Below are the code and all the weights of a small trained network. Each question names an input and a target symbol and asks about switching units off, where a switched-off unit gives its printed mean instead of its output.

import numpy as np


def w(rows, s, z=0):
    codes = np.array(rows[::2]) - 128.0
    scale = np.full(codes.shape[1], s)
    scale[-1] = z or s
    return codes * scale


def norm(h):
    return h / np.sqrt((h * h).mean(-1, keepdims=True) + 1e-5)


def f(y):
    return np.maximum(y, 0)


def softmax(a):
    e = np.exp(a - a.max(-1, keepdims=True))
    return e / e.sum(-1, keepdims=True)


def log_softmax(a):
    a = a - a.max(-1, keepdims=True)
    return a - np.log(np.exp(a).sum(-1, keepdims=True))


def net(x, mask):
    ids = ['βδηθλφψ'.index(c) for c in x.split()]
    T = len(ids)
    res = E[ids] + P[:T]
    u = 0
    for l in range(3):
        q, k, v = (norm(res) @ M[l].T for M in (Q, K, V))
        z = softmax(np.where(np.tri(T) > 0, q @ k.T / 2**0.5, -1e9)) @ v
        res = res + np.where(mask[u], z, O[l][:, -1]) @ O[l][:, :-1]
        u += 1
        y = f(norm(res) @ A[l][:, :-1].T + A[l][:, -1])
        res = res + np.where(mask[u : u + 8], y, B[l][:, -1]) @ B[l][:, :-1]
        u += 8
    return log_softmax(norm(res)[-1] @ U[:, :-1].T + U[:, -1])


Q, K, V, O, A, B = {}, {}, {}, {}, {}, {}
E = w([
[173,177,190,115,66,222],'β',
[133,112,106,87,192,57],'δ',
[2,182,38,83,101,221],'η',
[61,148,119,148,38,132],'θ',
[181,155,48,50,121,169],'λ',
[192,185,178,19,110,24],'φ',
[197,110,59,198,150,108],'ψ',
],0.0089)
P = w([
[120,157,147,151,142,124],'0',
[120,64,116,7,113,158],'1',
[132,137,48,147,123,112],'2',
[132,135,164,132,114,162],'3',
[95,60,120,22,105,141],'4',
[140,131,49,154,121,119],'5',
],0.02)
Q[0] = w([
[91,61,189,4,164,52],'0.h0',
[123,254,149,179,214,106],'0.h0',
],0.0085)
K[0] = w([
[80,222,206,108,215,118],'0.h0',
[92,2,192,58,115,165],'0.h0',
],0.0078)
V[0] = w([
[64,45,191,148,189,94],'0.h0',
[112,254,189,63,116,32],'0.h0',
],0.0048)
O[0] = w([
[93,251,93,120,103,101,3],'0.h0',
[185,115,112,96,55,146,194],'0.h0',
],0.011,0.0036)
A[0] = w([
[40,207,136,132,200,214,46],'0.n0',
[71,229,176,211,51,90,1],'0.n1',
[84,136,60,166,153,195,95],'0.n2',
[82,143,65,93,187,82,58],'0.n3',
[56,178,237,64,120,247,140],'0.n4',
[196,188,24,121,88,124,93],'0.n5',
[50,72,128,223,161,32,150],'0.n6',
[242,149,103,2,230,132,123],'0.n7',
],0.007,0.0096)
B[0] = w([
[153,82,72,85,36,103,140],'0.n0',
[109,254,121,155,74,212,141],'0.n1',
[155,60,77,115,51,150,179],'0.n2',
[114,92,131,117,206,190,134],'0.n3',
[139,75,56,193,180,40,254],'0.n4',
[121,80,146,150,167,78,182],'0.n5',
[98,116,208,126,170,178,177],'0.n6',
[33,112,129,200,90,85,228],'0.n7',
],0.0096,0.0055)
Q[1] = w([
[142,96,144,2,142,121],'1.h0',
[102,117,24,140,102,94],'1.h0',
],0.008)
K[1] = w([
[71,206,203,154,3,150],'1.h0',
[16,201,51,104,126,62],'1.h0',
],0.0065)
V[1] = w([
[159,175,121,146,97,223],'1.h0',
[120,170,153,253,178,113],'1.h0',
],0.0063)
O[1] = w([
[153,1,15,90,216,178,8],'1.h0',
[113,172,107,57,178,105,88],'1.h0',
],0.0072,0.0019)
A[1] = w([
[109,58,141,101,124,198,141],'1.n0',
[118,110,147,2,138,222,32],'1.n1',
[205,131,86,28,181,131,61],'1.n2',
[166,152,215,96,219,179,115],'1.n3',
[175,128,91,154,241,117,3],'1.n4',
[81,145,131,133,139,77,53],'1.n5',
[174,156,178,31,58,114,47],'1.n6',
[203,208,142,133,193,86,27],'1.n7',
],0.0099,0.0041)
B[1] = w([
[73,216,197,102,106,95,255],'1.n0',
[225,28,214,136,184,82,170],'1.n1',
[26,159,107,114,255,42,150],'1.n2',
[38,59,69,73,240,128,143],'1.n3',
[187,136,161,106,102,174,158],'1.n4',
[117,184,136,113,150,97,146],'1.n5',
[134,124,56,192,155,239,158],'1.n6',
[168,173,153,68,109,102,139],'1.n7',
],0.0086,0.006)
Q[2] = w([
[94,138,103,238,156,150],'2.h0',
[156,161,178,254,172,186],'2.h0',
],0.0097)
K[2] = w([
[7,72,182,182,138,119],'2.h0',
[86,78,213,228,129,100],'2.h0',
],0.012)
V[2] = w([
[255,197,182,104,152,103],'2.h0',
[93,43,233,108,231,189],'2.h0',
],0.0047)
O[2] = w([
[124,78,2,199,148,91,2],'2.h0',
[177,115,107,53,92,48,38],'2.h0',
],0.0068,0.0036)
A[2] = w([
[124,124,145,114,103,133,141],'2.n0',
[100,115,137,119,254,113,28],'2.n1',
[196,132,144,153,107,151,96],'2.n2',
[119,97,88,156,136,132,92],'2.n3',
[224,125,129,153,170,130,19],'2.n4',
[94,171,76,104,126,204,2],'2.n5',
[164,105,160,124,185,124,200],'2.n6',
[136,120,109,68,115,131,183],'2.n7',
],0.022,0.0054)
B[2] = w([
[106,148,113,119,153,160,234],'2.n0',
[125,160,123,203,251,159,253],'2.n1',
[194,117,169,204,90,143,214],'2.n2',
[101,68,78,115,117,132,207],'2.n3',
[102,57,242,36,120,63,188],'2.n4',
[191,233,40,8,110,148,210],'2.n5',
[154,72,119,58,148,91,245],'2.n6',
[164,170,139,208,147,110,231],'2.n7',
],0.015,0.0057)
U = w([
[188,90,189,17,130,107,120],'β',
[119,204,125,146,115,19,64],'δ',
[102,62,33,132,107,148,110],'η',
[178,191,74,38,118,153,251],'θ',
[36,152,183,91,127,200,98],'λ',
[218,149,137,201,103,181,127],'φ',
[140,145,120,143,254,154,142],'ψ',
],0.0072,0.0022)

Each question gives the input, a string of symbols that net reads in full, and the target symbol t.
The units are the heads (2 rows each of Q, K, V and O) and the neurons (one row each of A and B). Each row of codes is followed by its name. A weight is (code - 128) times the scale printed after its matrix; where a second scale follows, it is the last column's (O, A, B and U).
mask holds one flag per unit, layer by layer, with each layer's heads first. A switched-off unit (its flag False) gives its mean, the last column of its rows in O or B, instead of its output. The means were averaged over made-up inputs and are rounded, as every weight is.
A unit's drop is (log p(t) with every unit on - log p(t) with that unit switched off) / (log p(t) with every unit on - log p(t) with every unit switched off).
The circuit of an input: a set's keep is (log p(t) with only the set's units on - log p(t) with every unit switched off) / (log p(t) with every unit on - log p(t) with every unit switched off). Starting from the 12 units with the biggest drops (on a tie, the unit counted first), units are removed one at a time, each time the one whose removal leaves the highest keep (on an exact tie, the one counted first), for as long as the keep stays at least 0.8.
units of the circuit, in order: the units of the circuit, biggest drop first
most important unit: the unit with the biggest drop
top k neurons: the k neurons with the biggest drops, biggest first
k most important neurons of layer l: the k neurons of layer l with the biggest drops, biggest first
input δ λ β β φ, target θ: units of the circuit, in order -> [0.h0; 1.n6]
input λ δ λ ψ η, target β: units of the circuit, in order -> [0.h0; 1.n1; 1.n0]
input η ψ θ, target λ: most important unit -> 0.n6
input θ η β β δ η, target θ: top 2 neurons -> [0.n4; 2.n5]
input θ φ ψ φ β, target ψ: units of the circuit, in order -> [0.n1; 1.h0; 2.n1; 1.n2]
input φ η θ λ θ θ, target λ: 2 most important neurons of layer 0 -> [0.n6; 0.n4]
input θ β β φ η, target ψ: top 3 neurons -> [2.n1; 1.n1; 0.n1]
input δ β β φ β, target θ: units of the circuit, in order -> [0.h0; 1.n6; 2.n5]
input δ θ ψ θ θ, target θ: units of the circuit, in order -> [0.h0; 1.n6; 2.n5]
input θ φ φ θ β, target ψ: units of the circuit, in order -> [0.n1; 1.h0; 1.n2; 2.n1]
input η β ψ ψ ψ, target λ: 2 most important neurons of layer 0 -> [0.n7; 0.n4]
input η δ ψ, target β: units of the circuit, in order -> [0.n7; 2.n4]
input ψ θ λ ψ λ, target δ: top 2 neurons -> [0.n7; 2.n7]
input λ θ φ λ, target φ: units of the circuit, in order -> [2.n2]
input β θ φ β δ, target η: top 2 neurons -> [0.n4; 0.n7]
input δ β ψ, target β: units of the circuit, in order -> [2.n4; 0.n7]
input θ η η ψ ψ, target ψ: 2 most important neurons of layer 0 -> [0.n1; 0.n4]
input η ψ η β, target β: units of the circuit, in order -> [0.n4; 2.n4; 0.n7]
input β φ θ ψ β, target η: top 2 neurons -> [0.n4; 0.n7]
input ψ β ψ φ ψ, target δ: most important unit -> 0.n7
input θ λ β θ, target β: top 4 neurons -> [0.n7; 0.n4; 2.n1; 2.n6]
input β λ β φ, target φ: top 3 neurons -> [0.n7; 1.n6; 1.n1]
input φ θ θ ψ δ, target φ: top 2 neurons -> [2.n7; 0.n7]
input β η η θ, target η: 2 most important neurons of layer 1 -> [1.n0; 1.n1]
input ψ η θ θ β, target δ: 2 most important neurons of layer 0 -> [0.n4; 0.n6]
input β λ θ θ θ, target η: top 2 neurons -> [0.n4; 0.n7]
